Below is a small trained network, with its code and all its weights. Each question gives an input and a target symbol and asks what happens when units are switched off, that is, made to give their printed mean instead of their output.

import numpy as np


def w(rows, s, z=0):
    codes = np.array(rows[::2]) - 128.0
    scale = np.full(codes.shape[1], s)
    scale[-1] = z or s
    return codes * scale


def f(y):
    return np.maximum(y, 0)


def softmax(a):
    e = np.exp(a - a.max(-1, keepdims=True))
    return e / e.sum(-1, keepdims=True)


def log_softmax(a):
    a = a - a.max(-1, keepdims=True)
    return a - np.log(np.exp(a).sum(-1, keepdims=True))


def net(x, mask):
    ids = ['Ωαβγδεηθμστφψ'.index(c) for c in x.split()]
    T = len(ids)
    res = E[ids] + P[:T]
    u = 0
    for l in range(3):
        r = res
        for j in range(3):
            rows = slice(2 * j, 2 * j + 2)
            q, k, v = (r @ M[l][rows].T for M in (Q, K, V))
            z = softmax(np.where(np.tri(T) > 0, q @ k.T / 2**0.5, -1e9)) @ v
            o = O[l][rows]
            res = res + np.where(mask[u + j], z, o[:, -1]) @ o[:, :-1]
        u += 3
        y = f(res @ A[l][:, :-1].T + A[l][:, -1])
        res = res + np.where(mask[u : u + 4], y, B[l][:, -1]) @ B[l][:, :-1]
        u += 4
    return log_softmax(res[-1] @ U[:, :-1].T + U[:, -1])


Q, K, V, O, A, B = {}, {}, {}, {}, {}, {}
E = w([
[114,94,177,225,70,150,89],'Ω',
[144,180,56,89,90,159,132],'α',
[147,153,67,100,101,174,111],'β',
[125,121,153,197,63,183,157],'γ',
[132,121,162,125,133,3,64],'δ',
[86,180,179,125,72,70,225],'ε',
[118,162,206,193,64,147,78],'η',
[127,87,141,163,106,197,182],'θ',
[123,120,199,119,126,166,154],'μ',
[104,76,86,117,122,148,163],'σ',
[59,32,173,194,189,192,129],'τ',
[197,117,131,185,153,82,252],'φ',
[76,197,133,189,181,98,95],'ψ',
],0.016)
P = w([
[190,179,72,4,161,163,149],'0',
[161,137,182,83,148,219,157],'1',
[135,94,191,79,135,198,147],'2',
[122,117,174,67,124,180,159],'3',
[78,132,119,81,87,149,149],'4',
[62,142,146,99,90,145,140],'5',
[44,141,132,93,98,123,175],'6',
[34,95,145,86,115,104,198],'7',
[17,134,129,93,99,95,198],'8',
[29,130,168,76,151,80,239],'9',
[1,186,150,77,130,89,206],'10',
[22,191,176,82,148,103,179],'11',
[39,177,182,84,164,101,180],'12',
[44,147,151,115,153,129,159],'13',
],0.0054)
Q[0] = w([
[59,139,164,239,127,89,151],'L0H1',
[129,105,78,163,24,89,128],'L0H1',
[187,135,102,184,109,185,100],'L0H2',
[194,139,207,147,250,117,146],'L0H2',
[187,116,37,84,134,90,79],'L0H3',
[92,89,115,48,254,78,78],'L0H3',
],0.0075)
K[0] = w([
[38,164,108,214,128,169,95],'L0H1',
[74,124,204,103,93,67,112],'L0H1',
[157,118,27,214,88,114,203],'L0H2',
[197,97,103,134,136,64,77],'L0H2',
[102,126,142,117,141,220,65],'L0H3',
[254,149,138,89,73,170,117],'L0H3',
],0.0075)
V[0] = w([
[191,152,137,207,154,111,148],'L0H1',
[71,77,104,130,179,172,213],'L0H1',
[154,84,40,216,61,90,62],'L0H2',
[1,135,205,127,104,113,57],'L0H2',
[117,174,83,62,108,124,184],'L0H3',
[179,149,87,74,87,155,47],'L0H3',
],0.0069)
O[0] = w([
[171,84,96,183,33,62,172,115],'L0H1',
[127,153,117,200,146,73,98,216],'L0H1',
[200,31,158,65,204,90,175,60],'L0H2',
[67,178,182,72,147,149,203,253],'L0H2',
[103,122,3,161,44,139,114,124],'L0H3',
[172,156,247,90,62,108,73,16],'L0H3',
],0.0065,0.0046)
A[0] = w([
[127,109,1,4,196,192,127,206],'L0N1',
[55,98,152,122,135,128,70,65],'L0N2',
[119,106,98,50,145,113,116,2],'L0N3',
[208,58,45,147,181,120,124,75],'L0N4',
],0.0062,0.0049)
B[0] = w([
[98,110,193,221,88,115,120,250],'L0N1',
[143,142,57,79,132,110,177,231],'L0N2',
[94,104,115,252,138,160,90,129],'L0N3',
[98,148,194,111,138,167,94,144],'L0N4',
],0.012,0.0024)
Q[1] = w([
[212,148,2,157,112,191,186],'L1H1',
[166,136,33,90,187,38,100],'L1H1',
[91,149,217,196,41,99,145],'L1H2',
[60,149,165,122,119,209,122],'L1H2',
[206,195,106,120,26,152,131],'L1H3',
[116,182,171,157,199,69,108],'L1H3',
],0.0074)
K[1] = w([
[165,120,134,101,144,188,99],'L1H1',
[133,42,73,124,121,247,89],'L1H1',
[97,122,24,82,179,130,251],'L1H2',
[120,57,11,238,223,94,167],'L1H2',
[144,81,187,111,136,120,88],'L1H3',
[175,81,159,209,89,102,254],'L1H3',
],0.0088)
V[1] = w([
[93,161,132,139,169,77,169],'L1H1',
[91,126,120,86,116,80,114],'L1H1',
[254,135,106,102,123,142,180],'L1H2',
[116,61,122,72,144,126,107],'L1H2',
[89,128,140,101,178,94,52],'L1H3',
[158,169,116,117,114,117,138],'L1H3',
],0.0097)
O[1] = w([
[96,120,75,123,64,48,206,196],'L1H1',
[16,67,145,110,89,150,109,146],'L1H1',
[242,119,14,119,124,122,140,3],'L1H2',
[106,101,199,144,172,163,161,104],'L1H2',
[107,162,254,165,104,84,204,87],'L1H3',
[102,160,87,94,108,135,99,105],'L1H3',
],0.0073,0.011)
A[1] = w([
[150,147,121,102,160,25,69,3],'L1N1',
[151,183,94,116,83,82,131,30],'L1N2',
[90,149,174,132,156,60,155,211],'L1N3',
[254,129,186,118,63,197,158,36],'L1N4',
],0.0073,0.0033)
B[1] = w([
[42,56,181,153,194,104,152,142],'L1N1',
[114,1,132,119,160,94,149,137],'L1N2',
[116,158,31,159,137,137,104,249],'L1N3',
[147,122,162,63,221,34,54,136],'L1N4',
],0.0088,0.012)
Q[2] = w([
[152,197,139,2,216,116,167],'L2H1',
[131,171,146,73,124,149,39],'L2H1',
[62,149,123,166,66,201,95],'L2H2',
[228,150,116,95,107,110,128],'L2H2',
[165,86,98,95,191,173,131],'L2H3',
[112,118,187,149,134,102,140],'L2H3',
],0.0082)
K[2] = w([
[217,114,213,208,66,210,143],'L2H1',
[164,75,119,129,98,7,163],'L2H1',
[20,82,114,54,243,109,141],'L2H2',
[212,70,174,172,153,163,128],'L2H2',
[184,147,133,137,69,159,119],'L2H3',
[143,254,73,116,117,131,86],'L2H3',
],0.0064)
V[2] = w([
[127,229,125,96,171,181,137],'L2H1',
[157,111,128,136,57,118,191],'L2H1',
[136,157,146,106,74,65,134],'L2H2',
[135,149,70,167,87,105,199],'L2H2',
[143,139,129,129,120,239,137],'L2H3',
[132,254,100,57,85,80,125],'L2H3',
],0.0077)
O[2] = w([
[132,254,111,105,76,193,146,113],'L2H1',
[44,114,33,177,76,139,171,1],'L2H1',
[92,147,173,34,57,127,145,76],'L2H2',
[61,124,92,251,80,59,151,222],'L2H2',
[166,175,85,179,151,236,118,39],'L2H3',
[66,214,51,56,90,202,115,63],'L2H3',
],0.0074,0.0053)
A[2] = w([
[127,80,233,123,2,153,172,162],'L2N1',
[11,104,70,195,64,75,157,137],'L2N2',
[171,103,146,202,36,131,105,164],'L2N3',
[100,101,134,154,108,45,86,249],'L2N4',
],0.0063,0.002)
B[2] = w([
[69,107,33,86,192,57,95,149],'L2N1',
[195,103,163,106,113,145,114,254],'L2N2',
[145,152,129,127,153,137,254,142],'L2N3',
[90,164,95,128,127,171,146,190],'L2N4',
],0.0093,0.025)
U = w([
[149,109,155,139,102,169,32,67],'Ω',
[170,73,225,99,136,114,145,65],'α',
[65,86,153,57,195,55,107,56],'β',
[120,153,139,99,60,170,188,120],'γ',
[102,163,139,76,162,212,164,254],'δ',
[197,75,111,157,133,107,75,112],'ε',
[155,108,102,123,156,155,89,185],'η',
[71,227,48,157,149,177,71,74],'θ',
[137,66,119,161,50,161,23,85],'μ',
[86,152,198,187,166,98,160,60],'σ',
[150,121,196,111,112,167,85,201],'τ',
[197,135,81,132,175,129,172,251],'φ',
[88,95,254,181,140,215,128,156],'ψ',
],0.0067,0.0034)

Each question gives the input, a string of symbols that net reads in full, and the target symbol t.
The units are the heads (2 rows each of Q, K, V and O) and the neurons (one row each of A and B). Each row of codes is followed by its name. A weight is (code - 128) times the scale printed after its matrix; where a second scale follows, it is the last column's (O, A, B and U).
mask holds one flag per unit, layer by layer, with each layer's heads first. A switched-off unit (its flag False) gives its mean, the last column of its rows in O or B, instead of its output. The means were averaged over made-up inputs and are rounded, as every weight is.
A unit's drop is (log p(t) with every unit on - log p(t) with that unit switched off) / (log p(t) with every unit on - log p(t) with every unit switched off).
The circuit of an input: a set's keep is (log p(t) with only the set's units on - log p(t) with every unit switched off) / (log p(t) with every unit on - log p(t) with every unit switched off). Starting from the 12 units with the biggest drops (on a tie, the unit counted first), units are removed one at a time, each time the one whose removal leaves the highest keep (on an exact tie, the one counted first), for as long as the keep stays at least 0.8.
units of the circuit, in order: the units of the circuit, biggest drop first
k most important neurons of layer l: the k neurons of layer l with the biggest drops, biggest first
heads that matter: for each layer, one digit per head in row order, 1 if its drop is at least 0.15 and else 0, layers parted by /
input γ μ ε ε Ω σ, target μ: units of the circuit, in order => (L2N2 L1H2 L2H1 L0N1)
input τ τ Ω, target σ: heads that matter => 100 / 001 / 001
input φ η σ γ γ, target φ: units of the circuit, in order => (L1H2)
input ε β α μ β, target γ: heads that matter => 000 / 000 / 010
input θ φ δ ψ τ τ δ τ δ τ ε μ θ, target γ: units of the circuit, in order => (L1H1 L0H2 L2H2)
input δ β τ, target β: heads that matter => 011 / 001 / 010
input Ω φ σ, target φ: units of the circuit, in order => (L1H2 L1H1)
input δ η σ σ, target β: heads that matter => 001 / 000 / 010
input Ω η Ω, target α: heads that matter => 111 / 110 / 010
input Ω μ θ τ α, target ψ: units of the circuit, in order => (L0N1 L0N2 L1H2)
input β μ ε θ, target γ: units of the circuit, in order => (L2N3 L2H2 L2H1 L0H3)
input θ τ ε β Ω, target γ: units of the circuit, in order => (L2N3 L2H2 L1H1 L2H1)
input τ φ σ μ γ τ β τ β σ, target ψ: heads that matter => 010 / 010 / 000
input ε δ θ, target β: units of the circuit, in order => (L2N1 L2H2 L1H1)
input μ φ ε δ μ η, target β: 3 most important neurons of layer 1 => (L1N3 L1N1 L1N2)
input φ γ ψ τ ψ ε τ η β θ δ γ, target β: 2 most important neurons of layer 1 => (L1N1 L1N2)
input τ Ω η, target σ: 2 most important neurons of layer 2 => (L2N2 L2N3)
input τ η τ τ γ δ ε τ ε Ω, target γ: 2 most important neurons of layer 2 => (L2N2 L2N3)
input δ τ β β η τ τ β, target ψ: heads that matter => 100 / 010 / 000
input φ η σ γ η τ θ ε σ γ α α η, target γ: most important neuron of layer 2 => (L2N3)
input δ τ μ β ε β, target γ: heads that matter => 100 / 001 / 110
input γ δ Ω η β, target β: heads that matter => 001 / 000 / 010
input γ η β τ Ω β, target ψ: most important neuron of layer 0 => (L0N1)
input δ φ β τ τ δ τ τ σ α, target σ: heads that matter => 000 / 000 / 001
input τ φ η η τ η Ω β μ β ψ ε, target γ: heads that matter => 010 / 100 / 010
input δ τ τ τ ε η, target γ: 2 most important neurons of layer 2 => (L2N2 L2N3)
input η ε ε τ τ Ω θ, target ψ: heads that matter => 001 / 010 / 010
